Below are the code and all the weights of a small trained network. Each question names an input and a class and asks about switching units off, where a switched-off unit gives its printed mean instead of its output.

import numpy as np


def w(rows, s, z=0):
    codes = np.array(rows[::2]) - 128.0
    scale = np.full(codes.shape[1], s)
    scale[-1] = z or s
    return codes * scale


def f(y):
    return np.maximum(y, 0)


def log_softmax(a):
    a = a - a.max(-1, keepdims=True)
    return a - np.log(np.exp(a).sum(-1, keepdims=True))


def net(x, mask):
    res = np.array(x, float).reshape(1, 8) / 4 @ E
    y = f(res @ A[0][:, :-1].T + A[0][:, -1])
    res = res + np.where(mask, y, B[0][:, -1]) @ B[0][:, :-1]
    return log_softmax(res[-1] @ U[:, :-1].T + U[:, -1])


A, B = {}, {}
E = w([
[128,128,127],'x0',
[254,106,176],'x1',
[129,128,128],'x2',
[127,127,128],'x3',
[127,128,127],'x4',
[74,75,208],'x5',
[128,131,127],'x6',
[118,233,197],'x7',
],0.0062)
A[0] = w([
[130,173,160,46],'N1',
[112,105,118,156],'N2',
[69,66,195,95],'N3',
[130,48,99,54],'N4',
[116,107,110,255],'N5',
[118,63,79,36],'N6',
[90,73,217,77],'N7',
[118,98,103,69],'N8',
[131,61,110,97],'N9',
[101,95,102,127],'N10',
[139,38,69,61],'N11',
[178,124,129,165],'N12',
[1,159,70,24],'N13',
[196,114,150,45],'N14',
[168,175,15,78],'N15',
[177,121,154,74],'N16',
[130,160,155,73],'N17',
[215,96,187,60],'N18',
[121,177,134,105],'N19',
[146,149,90,79],'N20',
[190,107,136,93],'N21',
[76,117,65,118],'N22',
[204,129,174,82],'N23',
[80,193,194,104],'N24',
[179,86,132,113],'N25',
[98,69,195,82],'N26',
[132,119,127,112],'N27',
[85,72,173,82],'N28',
[176,168,49,70],'N29',
[195,133,81,40],'N30',
[134,221,203,31],'N31',
[176,116,152,39],'N32',
[119,42,88,103],'N33',
[153,160,80,70],'N34',
[84,140,105,52],'N35',
[101,149,136,76],'N36',
[112,79,187,75],'N37',
],0.0097,0.0075)
B[0] = w([
[169,86,91,131],'N1',
[137,115,152,161],'N2',
[124,214,126,163],'N3',
[167,91,91,142],'N4',
[169,119,254,253],'N5',
[162,69,81,136],'N6',
[102,209,92,156],'N7',
[143,95,97,130],'N8',
[162,115,111,148],'N9',
[157,117,141,154],'N10',
[177,92,85,152],'N11',
[97,119,144,174],'N12',
[29,42,52,166],'N13',
[84,84,118,137],'N14',
[112,233,116,160],'N15',
[98,106,117,137],'N16',
[161,111,106,132],'N17',
[65,95,105,156],'N18',
[158,117,134,142],'N19',
[124,156,105,132],'N20',
[106,91,118,146],'N21',
[81,102,139,166],'N22',
[79,98,101,154],'N23',
[193,63,128,168],'N24',
[99,103,136,152],'N25',
[106,194,100,151],'N26',
[127,118,125,128],'N27',
[123,190,121,148],'N28',
[121,210,116,147],'N29',
[103,144,108,136],'N30',
[207,89,61,153],'N31',
[71,88,120,131],'N32',
[178,117,106,164],'N33',
[117,176,108,134],'N34',
[71,84,114,132],'N35',
[123,98,104,130],'N36',
[100,171,86,142],'N37',
],0.033,0.0076)
U = w([
[54,90,98,41],'0',
[254,119,45,3],'1',
[132,252,62,58],'2',
[139,136,163,253],'3',
[147,133,164,218],'4',
[142,138,158,216],'5',
],0.0075,0.0042)

Each question gives the input, the list of numbers given to net, and the class t.
The units are the neurons (one row each of A and B). Each row of codes is followed by its name. A weight is (code - 128) times the scale printed after its matrix; where a second scale follows, it is the last column's (A, B and U).
mask holds one flag per neuron, in row order. A switched-off neuron (its flag False) gives its mean, the last column of its row in B, instead of its output. The means were averaged over made-up inputs and are rounded, as every weight is.
A unit's drop is (log p(t) with every unit on - log p(t) with that unit switched off) / (log p(t) with every unit on - log p(t) with every unit switched off).
The circuit of an input: a set's keep is (log p(t) with only the set's units on - log p(t) with every unit switched off) / (log p(t) with every unit on - log p(t) with every unit switched off). Starting from the 12 units with the biggest drops (on a tie, the unit counted first), units are removed one at a time, each time the one whose removal leaves the highest keep (on an exact tie, the one counted first), for as long as the keep stays at least 0.8.
units of the circuit, in order: the units of the circuit, biggest drop first
most important unit: the unit with the biggest drop
top k neurons: the k neurons with the biggest drops, biggest first
drop when u is switched off: that unit's drop, to one decimal
input [4,8,-4,7,7,5,4,8], class 0: units of the circuit, in order : (N18 N23)
input [7,-5,-2,8,3,-7,-1,-7], class 1: most important unit : N11
input [2,-1,-6,-8,7,-8,-7,7], class 2: top 2 neurons : (N15 N29)
input [-7,0,-8,3,-7,8,-2,5], class 2: units of the circuit, in order : (N7 N3)
input [-1,-2,2,6,5,-6,-6,8], class 1: units of the circuit, in order : (N31 N24)
input [-6,2,1,8,-5,-8,8,6], class 2: units of the circuit, in order : (N15 N29)
input [6,7,-5,8,-2,8,-2,5], class 2: units of the circuit, in order : (N7 N26)
input [2,4,-2,-8,2,4,0,-6], class 1: top 3 neurons : (N11 N33 N4)
input [1,-4,-3,5,6,8,8,4], class 2: top 2 neurons : (N7 N3)
input [-4,1,-1,-7,2,-6,0,-1], class 2: units of the circuit, in order : (N15 N29)
input [0,0,8,4,-3,5,-2,8], class 1: top 2 neurons : (N31 N24)
input [-4,-5,5,8,-5,7,-2,-7], class 1: units of the circuit, in order : (N33 N11)
input [0,-7,-2,3,2,-4,6,-8], class 1: top 3 neurons : (N11 N33 N6)
input [-3,-2,5,5,-7,-7,-1,1], class 2: most important unit : N15
input [-5,8,6,-1,0,-8,6,6], class 0: top 3 neurons : (N23 N18 N14)
input [3,5,2,7,1,5,-5,4], class 0: top 3 neurons : (N18 N23 N5)
input [3,-7,-6,-2,-6,-3,-1,-4], class 0: top 2 neurons : (N13 N22)
input [-6,7,-2,-2,-5,-1,-4,1], class 0: top 2 neurons : (N18 N23)
input [6,3,4,-5,5,-4,-5,7], class 1: top 2 neurons : (N31 N5)
input [6,-6,-2,-8,-2,-2,2,2], class 0: most important unit : N13
input [6,-4,2,0,-5,8,8,-1], class 2: drop when N7 is switched off : 0.1
input [5,4,0,3,7,-1,4,6], class 1: drop when N12 is switched off : -0.1
input [2,-8,0,-8,-4,-1,-4,4], class 0: drop when N13 is switched off : 1.2
input [-4,-8,0,-2,2,1,-8,4], class 0: drop when N13 is switched off : 1.4
